-0.59 +1.06 -6.80 -1.63 +0.12 +4.01 +0.65 -2.93 -5.19 +0.49 +3.71 -4.29 +3.01 +1.18 +0.31 +0.21 +1.21 -0.38 +0.51 +1.25 -0.19 -1.55 +1.89 -1.79 +1.85 +3.05 +2.76 +2.38 -0.75 +4.07 -3.27 -8.38 -1.42 +1.55 +1.92 +2.77 -1.18 +0.09 : <175>
+0.88 -0.90 +2.48 -3.44 -0.85 -4.24 +1.84 -0.65 +5.22 -0.52 -0.14 +4.49 +0.34 +1.16 -1.41 +0.96 +3.85 -0.66 -0.94 +0.01 +1.49 -0.23 -2.99 +0.66 -5.17 -2.93 -3.79 -2.63 +0.01 -3.09 -2.63 +2.98 +3.82 -0.83 -1.36 -0.92 -0.24 -2.55 : <106>
-1.03 +0.83 +1.85 -0.20 +4.38 -2.41 -2.21 +0.24 -2.85 +0.64 -1.27 +3.02 -0.69 +0.43 +3.97 -1.45 -5.35 -0.12 +0.11 -3.00 +1.87 +1.65 -1.38 +2.94 +5.42 -1.68 +2.24 +0.74 +2.03 -3.47 -0.93 -1.12 -0.82 +0.34 +1.67 +1.42 +3.23 +2.89 : <2>
-0.45 +1.92 -5.31 +0.54 -0.01 +5.69 -0.46 -1.13 -2.22 +1.13 +1.98 -3.83 +0.08 -0.17 +0.16 -0.63 +0.49 -0.34 +2.53 -0.27 +0.40 -3.22 +3.58 +0.46 -4.24 +4.38 +3.93 +3.50 -2.85 +5.10 -1.96 -4.04 -2.93 +1.70 -1.13 -0.26 -1.12 +0.85 : <62>
+0.88 -0.90 +2.48 -3.44 -0.85 -4.24 +1.84 -0.65 +5.22 -0.52 -0.14 +4.49 +1.00 +1.16 -1.41 +0.96 +3.85 -0.66 -0.94 +1.18 -0.78 -0.23 -2.99 +0.66 -5.17 -2.93 -3.79 -2.63 +0.01 -3.09 -2.63 -0.82 -1.12 -0.83 -3.57 -0.92 -0.24 -2.55 : <189>
-2.07 -2.68 +1.76 +3.06 -2.27 +1.16 -2.98 +2.15 -3.32 -0.99 -0.97 -0.89 -3.41 -3.38 -1.96 -1.73 -2.99 -0.21 -1.30 -1.44 -1.22 +0.76 +0.90 -1.91 +6.21 -0.02 -0.70 -1.51 +1.94 +1.21 +2.88 +0.04 -2.17 -1.78 +3.74 +1.66 -0.92 +1.10 : <114>
-0.51 +0.86 -1.99 -1.75 +1.71 +1.42 +0.22 -1.22 -2.12 +0.44 +1.98 +1.49 +1.35 +1.06 +1.17 +0.04 -2.27 -0.24 +0.98 -0.19 +0.45 -1.36 +0.91 +1.08 -0.23 +1.26 +1.82 +1.40 -0.04 +0.75 -2.64 -3.96 -0.12 +1.05 +0.31 -0.60 +1.07 +0.10 : <113>
-1.03 +0.83 +1.85 -0.20 +4.38 -2.41 -2.21 +0.24 -2.85 +0.64 -1.27 +3.02 -0.69 +0.43 +3.97 -1.45 -5.35 -0.12 +0.11 -3.00 +1.87 +1.65 -1.38 +2.94 +0.47 +3.99 +1.59 +1.28 -0.90 +6.15 -1.27 -1.03 -2.96 -0.24 +1.52 +1.36 -2.28 -0.34 : <51>
-1.03 +0.83 +1.85 -0.20 +4.38 -2.41 -2.21 +0.24 -2.85 +0.64 -1.27 +3.02 -0.69 +0.43 +3.97 -1.45 -5.35 -0.12 +0.11 -3.00 +1.87 +1.65 -1.38 +2.94 -5.36 -0.33 -1.46 +0.12 -1.55 -0.57 +0.19 +5.94 +2.07 -0.07 -2.37 -2.82 -0.61 -1.64 : <5>
next: -3.27 -8.38 -1.42 -> +1.55
next: -1.12 -0.82 -> +0.34

+1.95 +3.34 +0.19 +1.42 -> <58>
-0.27 -8.71 +2.26 +0.77 -> <105>
-0.27 -8.71 +2.26 +3.59 -> <141>
-0.85 -1.92 -1.32 +0.89 -> <65>
+1.95 -3.39 +0.64 -1.07 -> <156>
-0.37 -3.39 +0.64 +0.49 -> <98>
next: -0.85 -1.92 -> -1.32
next: +1.95 +3.34 -> +0.19
asked: -0.37 -3.39 +0.64 +0.49 -> <98>

+1.59 +7.34 +0.51 +3.07 +0.56 -1.73 -1.05 -5.91 -> <128>
+3.01 -5.82 -4.44 -7.33 -8.15 +2.51 -1.79 +8.48 -> <127>
-4.55 -8.15 -5.82 -7.33 -4.44 +1.81 -0.17 +3.37 -> <76>
next: -8.15 -5.82 -7.33 -4.44 -> +1.81
next: -5.82 -7.33 -> -4.44
next: +0.51 +3.07 +0.56 -1.73 -> -1.05
next: -7.33 -8.15 +2.51 -1.79 -> +8.48

